Below are the code and all the weights of a small trained network. Each question names an input and a class and asks about switching units off, where a switched-off unit gives its printed mean instead of its output.

import numpy as np


def w(rows, s, z=0):
    codes = np.array(rows[::2]) - 128.0
    scale = np.full(codes.shape[1], s)
    scale[-1] = z or s
    return codes * scale


def norm(h):
    return h / np.sqrt((h * h).mean(-1, keepdims=True) + 1e-5)


def f(y):
    return np.maximum(y, 0)


def log_softmax(a):
    a = a - a.max(-1, keepdims=True)
    return a - np.log(np.exp(a).sum(-1, keepdims=True))


def net(x, mask):
    res = np.array(x, float).reshape(1, 7) / 4 @ E
    u = 0
    for l in range(3):
        y = f(norm(res) @ A[l][:, :-1].T + A[l][:, -1])
        res = res + np.where(mask[u : u + 6], y, B[l][:, -1]) @ B[l][:, :-1]
        u += 6
    return log_softmax(norm(res)[-1] @ U[:, :-1].T + U[:, -1])


A, B = {}, {}
E = w([
[170,67,112,230,3,147,200,186],'x0',
[88,122,137,242,159,63,140,99],'x1',
[114,130,117,129,116,122,137,118],'x2',
[126,164,123,138,115,148,131,134],'x3',
[130,115,3,112,217,130,253,90],'x4',
[128,138,127,131,124,135,130,127],'x5',
[98,129,114,127,110,109,136,122],'x6',
],0.0025)
A[0] = w([
[167,85,113,155,4,143,78,156,165],'0.n0',
[84,97,128,61,87,85,28,113,143],'0.n1',
[177,93,75,179,95,167,164,126,72],'0.n2',
[136,108,108,74,97,167,111,149,254],'0.n3',
[171,169,113,171,130,87,126,84,226],'0.n4',
[64,187,215,99,155,120,41,156,81],'0.n5',
],0.0036,0.0016)
B[0] = w([
[126,3,72,170,142,194,57,183,254],'0.n0',
[223,197,110,146,85,190,140,125,217],'0.n1',
[166,146,155,149,107,72,178,121,191],'0.n2',
[147,142,29,60,130,143,194,131,213],'0.n3',
[38,63,151,145,157,130,68,75,194],'0.n4',
[221,172,165,132,90,59,167,96,244],'0.n5',
],0.0044,0.0031)
A[1] = w([
[168,161,90,67,178,85,157,60,116],'1.n0',
[134,113,215,198,81,91,68,113,161],'1.n1',
[72,103,171,209,113,117,137,144,57],'1.n2',
[93,138,103,193,159,102,147,54,108],'1.n3',
[169,66,127,124,109,67,254,140,64],'1.n4',
[92,97,68,139,170,120,127,161,249],'1.n5',
],0.0047,0.0017)
B[1] = w([
[45,104,84,147,77,186,169,179,243],'1.n0',
[44,89,101,93,160,91,254,97,252],'1.n1',
[142,125,148,81,176,105,207,199,191],'1.n2',
[175,123,135,147,156,122,51,151,212],'1.n3',
[189,208,168,93,76,140,147,78,204],'1.n4',
[111,160,118,123,148,163,39,154,224],'1.n5',
],0.0047,0.0036)
A[2] = w([
[225,145,103,252,180,90,201,133,255],'2.n0',
[146,107,65,116,137,120,218,112,100],'2.n1',
[64,185,119,214,160,153,37,63,16],'2.n2',
[210,175,51,155,60,68,222,125,89],'2.n3',
[38,160,194,68,152,40,149,59,1],'2.n4',
[242,221,80,161,118,69,167,169,142],'2.n5',
],0.0032,0.00068)
B[2] = w([
[8,204,191,144,123,22,36,69,248],'2.n0',
[76,207,229,72,194,120,212,86,218],'2.n1',
[200,80,116,171,186,104,6,169,176],'2.n2',
[211,114,209,61,147,111,21,105,253],'2.n3',
[194,240,192,252,89,66,48,29,202],'2.n4',
[223,148,186,125,92,89,163,60,228],'2.n5',
],0.0033,0.0026)
U = w([
[249,188,159,36,49,162,155,79,250],'0',
[111,185,236,191,138,10,123,10,206],'1',
[169,23,82,171,34,218,76,194,110],'2',
[20,2,177,195,123,68,229,194,21],'3',
[28,177,45,51,165,215,208,124,66],'4',
[72,131,63,185,231,122,13,110,60],'5',
],0.006,0.0012)

Each question gives the input, the list of numbers given to net, and the class t.
The units are the neurons (one row each of A and B). Each row of codes is followed by its name. A weight is (code - 128) times the scale printed after its matrix; where a second scale follows, it is the last column's (A, B and U).
mask holds one flag per neuron, layer by layer. A switched-off neuron (its flag False) gives its mean, the last column of its row in B, instead of its output. The means were averaged over made-up inputs and are rounded, as every weight is.
A unit's drop is (log p(t) with every unit on - log p(t) with that unit switched off) / (log p(t) with every unit on - log p(t) with every unit switched off).
The circuit of an input: a set's keep is (log p(t) with only the set's units on - log p(t) with every unit switched off) / (log p(t) with every unit on - log p(t) with every unit switched off). Starting from the 12 units with the biggest drops (on a tie, the unit counted first), units are removed one at a time, each time the one whose removal leaves the highest keep (on an exact tie, the one counted first), for as long as the keep stays at least 0.8.
units of the circuit, in order: the units of the circuit, biggest drop first
unit that matters most: the unit with the biggest drop
top k neurons: the k neurons with the biggest drops, biggest first
k most important neurons of layer l: the k neurons of layer l with the biggest drops, biggest first
drop of u: that unit's drop, to one decimal
input [5,8,5,-2,-7,4,-7], class 3: units of the circuit, in order -> 1.n1, 1.n2
input [0,4,0,0,8,-3,7], class 5: units of the circuit, in order -> 1.n5, 1.n3, 1.n1
input [4,5,8,-8,-6,-3,-1], class 3: 2 most important neurons of layer 1 -> 1.n1, 1.n2
input [-3,-7,4,-8,2,-3,-2], class 4: top neuron -> 0.n5
input [-5,3,6,-3,8,6,6], class 5: units of the circuit, in order -> 1.n3, 1.n1, 1.n5
input [-6,-3,-8,-8,2,5,-7], class 4: units of the circuit, in order -> 1.n0, 2.n3
input [8,1,1,2,3,-7,-7], class 1: units of the circuit, in order -> 2.n0, 1.n0
input [5,7,6,-2,4,1,8], class 1: units of the circuit, in order -> 1.n4, 2.n0
input [-6,-1,-2,3,1,7,-3], class 4: top 2 neurons -> 1.n0, 1.n4
input [8,1,2,-4,4,-1,-8], class 1: units of the circuit, in order -> 2.n0, 1.n0
input [-3,-2,-2,0,1,-5,0], class 4: top 2 neurons -> 1.n0, 0.n2
input [-1,5,-5,-2,1,2,1], class 5: top 2 neurons -> 0.n5, 1.n3
input [-4,-1,5,-6,0,2,-1], class 0: 2 most important neurons of layer 2 -> 2.n3, 2.n0
input [3,-2,1,-5,5,-1,5], class 0: unit that matters most -> 1.n4
input [2,3,6,-4,6,2,7], class 1: top 2 neurons -> 1.n4, 2.n0
input [2,1,-7,-8,-8,-4,0], class 3: top 2 neurons -> 1.n1, 0.n0
input [1,-5,7,-2,-2,-5,-7], class 2: 2 most important neurons of layer 1 -> 1.n1, 1.n4
input [4,-4,0,0,-1,-2,-6], class 2: top 2 neurons -> 0.n0, 0.n5
input [-3,3,5,4,5,4,4], class 5: 2 most important neurons of layer 1 -> 1.n3, 1.n1
input [3,6,0,-8,-2,3,-1], class 3: unit that matters most -> 0.n5
input [-8,5,7,-2,6,-2,4], class 5: 2 most important neurons of layer 1 -> 1.n1, 1.n3
input [2,3,2,-3,6,-1,1], class 1: drop of 2.n0 -> 0.3
input [-3,-3,-3,-8,1,7,-8], class 4: drop of 1.n0 -> 0.7
